Below are the code and all the weights of a small trained network. Each question names an input and a target symbol and asks about switching units off, where a switched-off unit gives its printed mean instead of its output.

import numpy as np


def w(rows, s, z=0):
    codes = np.array(rows[::2]) - 128.0
    scale = np.full(codes.shape[1], s)
    scale[-1] = z or s
    return codes * scale


def f(y):
    return y / 2 * (1 + np.tanh(0.7978845608 * (y + 0.044715 * y**3)))


def softmax(a):
    e = np.exp(a - a.max(-1, keepdims=True))
    return e / e.sum(-1, keepdims=True)


def log_softmax(a):
    a = a - a.max(-1, keepdims=True)
    return a - np.log(np.exp(a).sum(-1, keepdims=True))


def net(x, mask):
    ids = ['αβδεζηθλμξπσφψ'.index(c) for c in x.split()]
    T = len(ids)
    res = E[ids] + P[:T]
    u = 0
    for l in range(2):
        r = res
        for j in range(3):
            rows = slice(4 * j, 4 * j + 4)
            q, k, v = (r @ M[l][rows].T for M in (Q, K, V))
            z = softmax(np.where(np.tri(T) > 0, q @ k.T / 4**0.5, -1e9)) @ v
            o = O[l][rows]
            res = res + np.where(mask[u + j], z, o[:, -1]) @ o[:, :-1]
        u += 3
        y = f(res @ A[l][:, :-1].T + A[l][:, -1])
        res = res + np.where(mask[u : u + 4], y, B[l][:, -1]) @ B[l][:, :-1]
        u += 4
    return log_softmax(res[-1] @ U[:, :-1].T + U[:, -1])


Q, K, V, O, A, B = {}, {}, {}, {}, {}, {}
E = w([
[148,111,165],'α',
[137,109,158],'β',
[142,106,128],'δ',
[173,84,176],'ε',
[216,77,194],'ζ',
[124,136,7],'η',
[194,73,73],'θ',
[145,118,133],'λ',
[153,100,140],'μ',
[105,147,126],'ξ',
[87,186,134],'π',
[76,16,162],'σ',
[214,206,119],'φ',
[187,199,209],'ψ',
],0.019)
P = w([
[177,46,174],'0',
[198,99,174],'1',
[193,120,182],'2',
[184,131,170],'3',
[178,146,164],'4',
[165,160,153],'5',
[169,167,154],'6',
[171,184,154],'7',
[167,197,147],'8',
[158,216,139],'9',
[159,228,139],'10',
[147,254,126],'11',
[144,229,123],'12',
[144,194,124],'13',
],0.0048)
Q[0] = w([
[153,109,53],'0.h0',
[81,115,67],'0.h0',
[159,135,226],'0.h0',
[201,157,125],'0.h0',
[148,144,102],'0.h1',
[8,91,166],'0.h1',
[176,145,90],'0.h1',
[155,138,178],'0.h1',
[147,204,91],'0.h2',
[114,107,58],'0.h2',
[125,129,161],'0.h2',
[140,89,164],'0.h2',
],0.015)
K[0] = w([
[148,118,152],'0.h0',
[140,126,86],'0.h0',
[138,143,161],'0.h0',
[164,140,84],'0.h0',
[153,249,95],'0.h1',
[88,35,159],'0.h1',
[155,182,112],'0.h1',
[82,160,139],'0.h1',
[186,151,116],'0.h2',
[91,51,144],'0.h2',
[155,247,182],'0.h2',
[129,139,119],'0.h2',
],0.017)
V[0] = w([
[95,172,135],'0.h0',
[154,32,112],'0.h0',
[166,132,116],'0.h0',
[146,140,93],'0.h0',
[107,114,211],'0.h1',
[94,94,248],'0.h1',
[140,125,79],'0.h1',
[106,167,250],'0.h1',
[156,216,170],'0.h2',
[148,161,132],'0.h2',
[180,63,71],'0.h2',
[55,98,97],'0.h2',
],0.011)
O[0] = w([
[142,52,122,99],'0.h0',
[49,191,74,135],'0.h0',
[19,11,195,166],'0.h0',
[133,103,112,129],'0.h0',
[99,40,120,141],'0.h1',
[91,77,201,135],'0.h1',
[125,228,184,114],'0.h1',
[156,218,94,189],'0.h1',
[20,100,121,230],'0.h2',
[249,188,202,169],'0.h2',
[162,145,1,122],'0.h2',
[95,125,119,2],'0.h2',
],0.004,0.0057)
A[0] = w([
[90,24,58,6],'0.n0',
[1,198,56,137],'0.n1',
[143,191,254,244],'0.n2',
[183,74,37,72],'0.n3',
],0.0078,0.0024)
B[0] = w([
[126,172,205,131],'0.n0',
[7,69,126,155],'0.n1',
[2,171,109,253],'0.n2',
[194,84,182,147],'0.n3',
],0.0072,0.0069)
Q[1] = w([
[107,85,140],'1.h0',
[135,137,89],'1.h0',
[218,106,152],'1.h0',
[192,145,114],'1.h0',
[181,146,106],'1.h1',
[38,105,132],'1.h1',
[212,77,210],'1.h1',
[117,115,32],'1.h1',
[179,148,91],'1.h2',
[10,165,153],'1.h2',
[56,148,209],'1.h2',
[80,169,191],'1.h2',
],0.011)
K[1] = w([
[49,115,146],'1.h0',
[251,145,137],'1.h0',
[137,127,89],'1.h0',
[146,176,67],'1.h0',
[138,147,55],'1.h1',
[150,236,116],'1.h1',
[190,113,164],'1.h1',
[111,49,86],'1.h1',
[167,122,182],'1.h2',
[148,229,150],'1.h2',
[89,173,128],'1.h2',
[69,160,69],'1.h2',
],0.011)
V[1] = w([
[145,115,111],'1.h0',
[116,3,160],'1.h0',
[136,105,212],'1.h0',
[216,142,96],'1.h0',
[143,173,151],'1.h1',
[93,192,207],'1.h1',
[176,125,108],'1.h1',
[97,172,117],'1.h1',
[143,72,112],'1.h2',
[88,124,108],'1.h2',
[144,187,176],'1.h2',
[180,97,152],'1.h2',
],0.014)
O[1] = w([
[171,138,129,103],'1.h0',
[130,45,125,145],'1.h0',
[161,104,126,181],'1.h0',
[186,100,144,47],'1.h0',
[146,149,180,158],'1.h1',
[151,80,165,254],'1.h1',
[96,124,123,67],'1.h1',
[118,198,152,183],'1.h1',
[96,164,56,51],'1.h2',
[1,193,119,155],'1.h2',
[153,173,165,196],'1.h2',
[173,150,174,59],'1.h2',
],0.0086,0.0096)
A[1] = w([
[24,162,141,202],'1.n0',
[179,76,159,137],'1.n1',
[103,137,254,254],'1.n2',
[147,201,192,36],'1.n3',
],0.0086,0.0058)
B[1] = w([
[183,121,139,201],'1.n0',
[76,118,187,145],'1.n1',
[113,145,33,251],'1.n2',
[142,3,198,159],'1.n3',
],0.0075,0.02)
U = w([
[139,99,119,27],'α',
[149,101,104,136],'β',
[216,105,98,127],'δ',
[160,78,117,100],'ε',
[158,81,134,111],'ζ',
[193,201,169,166],'η',
[146,117,127,71],'θ',
[138,119,129,76],'λ',
[146,110,128,158],'μ',
[139,150,44,203],'ξ',
[54,182,125,178],'π',
[91,76,110,136],'σ',
[135,122,148,228],'φ',
[89,132,252,2],'ψ',
],0.013,0.0073)

Each question gives the input, a string of symbols that net reads in full, and the target symbol t.
The units are the heads (4 rows each of Q, K, V and O) and the neurons (one row each of A and B). Each row of codes is followed by its name. A weight is (code - 128) times the scale printed after its matrix; where a second scale follows, it is the last column's (O, A, B and U).
mask holds one flag per unit, layer by layer, with each layer's heads first. A switched-off unit (its flag False) gives its mean, the last column of its rows in O or B, instead of its output. The means were averaged over made-up inputs and are rounded, as every weight is.
A unit's drop is (log p(t) with every unit on - log p(t) with that unit switched off) / (log p(t) with every unit on - log p(t) with every unit switched off).
The circuit of an input: a set's keep is (log p(t) with only the set's units on - log p(t) with every unit switched off) / (log p(t) with every unit on - log p(t) with every unit switched off). Starting from the 12 units with the biggest drops (on a tie, the unit counted first), units are removed one at a time, each time the one whose removal leaves the highest keep (on an exact tie, the one counted first), for as long as the keep stays at least 0.8.
circuit, biggest first: the units of the circuit, biggest drop first
unit that matters most: the unit with the biggest drop
top k neurons: the k neurons with the biggest drops, biggest first
k most important neurons of layer l: the k neurons of layer l with the biggest drops, biggest first
which heads matter: for each layer, one digit per head in row order, 1 if its drop is at least 0.15 and else 0, layers parted by /
drop when u is switched off: that unit's drop, to one decimal
input δ μ β ζ θ α λ α θ, target δ: unit that matters most : 0.n2
input λ π ζ α ζ ψ α, target ψ: circuit, biggest first : [0.h2 1.h1]
input λ β θ ψ β η π μ α π α, target π: 2 most important neurons of layer 0 : [0.n1 0.n2]
input β ε ψ ε, target ψ: 2 most important neurons of layer 0 : [0.n2 0.n1]
input ζ ψ η π ε θ β α ε π ζ π ε, target π: which heads matter : 001 / 101
input μ θ σ β π θ μ μ μ μ ψ σ, target ψ: top 3 neurons : [0.n2 1.n1 0.n0]
input μ α μ η φ ξ ψ φ λ, target η: circuit, biggest first : [1.h0 0.h1]
input θ μ μ, target δ: circuit, biggest first : [0.h2 0.n2 1.h0]
input ψ π σ ζ ε, target σ: circuit, biggest first : [1.h0 0.h1]
input η δ β π δ β η μ π ψ α σ, target ψ: which heads matter : 011 / 010
input σ ψ θ φ μ ψ β, target ψ: circuit, biggest first : [1.h1 0.h2]
input θ π μ π λ σ λ π, target σ: circuit, biggest first : [1.h0 0.h1]
input β η μ δ ζ θ ξ β ε θ φ μ, target η: circuit, biggest first : [1.h0 0.h1 0.n1]
input μ η π ε η λ, target ξ: circuit, biggest first : [1.h1 0.h2]
input σ π π σ λ ε, target σ: circuit, biggest first : [0.h1 1.h0]
input π φ σ μ π π β, target π: top 4 neurons : [1.n3 0.n1 0.n2 0.n3]
input δ ζ ψ σ ζ, target ψ: unit that matters most : 0.h2
input β α β μ ζ β π π δ ζ, target π: which heads matter : 001 / 001
input π μ ψ π, target ψ: top 3 neurons : [1.n3 0.n2 1.n0]
input σ ζ β, target σ: circuit, biggest first : [1.h0]
input λ ε δ β ζ β α φ φ λ, target η: top 2 neurons : [0.n1 1.n2]
input π π ψ λ π ζ α ψ ε, target ψ: top 3 neurons : [0.n2 1.n3 1.n1]
input ε π λ π ψ λ β ψ θ β, target ψ: top 2 neurons : [0.n2 1.n3]
input ε λ π ξ ζ, target π: top 2 neurons : [0.n2 1.n3]
input μ δ ζ π α ε α ζ π π π μ ε, target π: drop when 1.n2 is switched off : 0.0
input μ θ δ, target δ: drop when 0.n2 is switched off : 0.8
input η ζ λ φ μ ψ, target ψ: drop when 1.h1 is switched off : 0.3
input ζ σ β δ δ ξ μ π θ, target δ: unit that matters most : 0.h2
input σ π σ α, target σ: drop when 1.h2 is switched off : 0.2
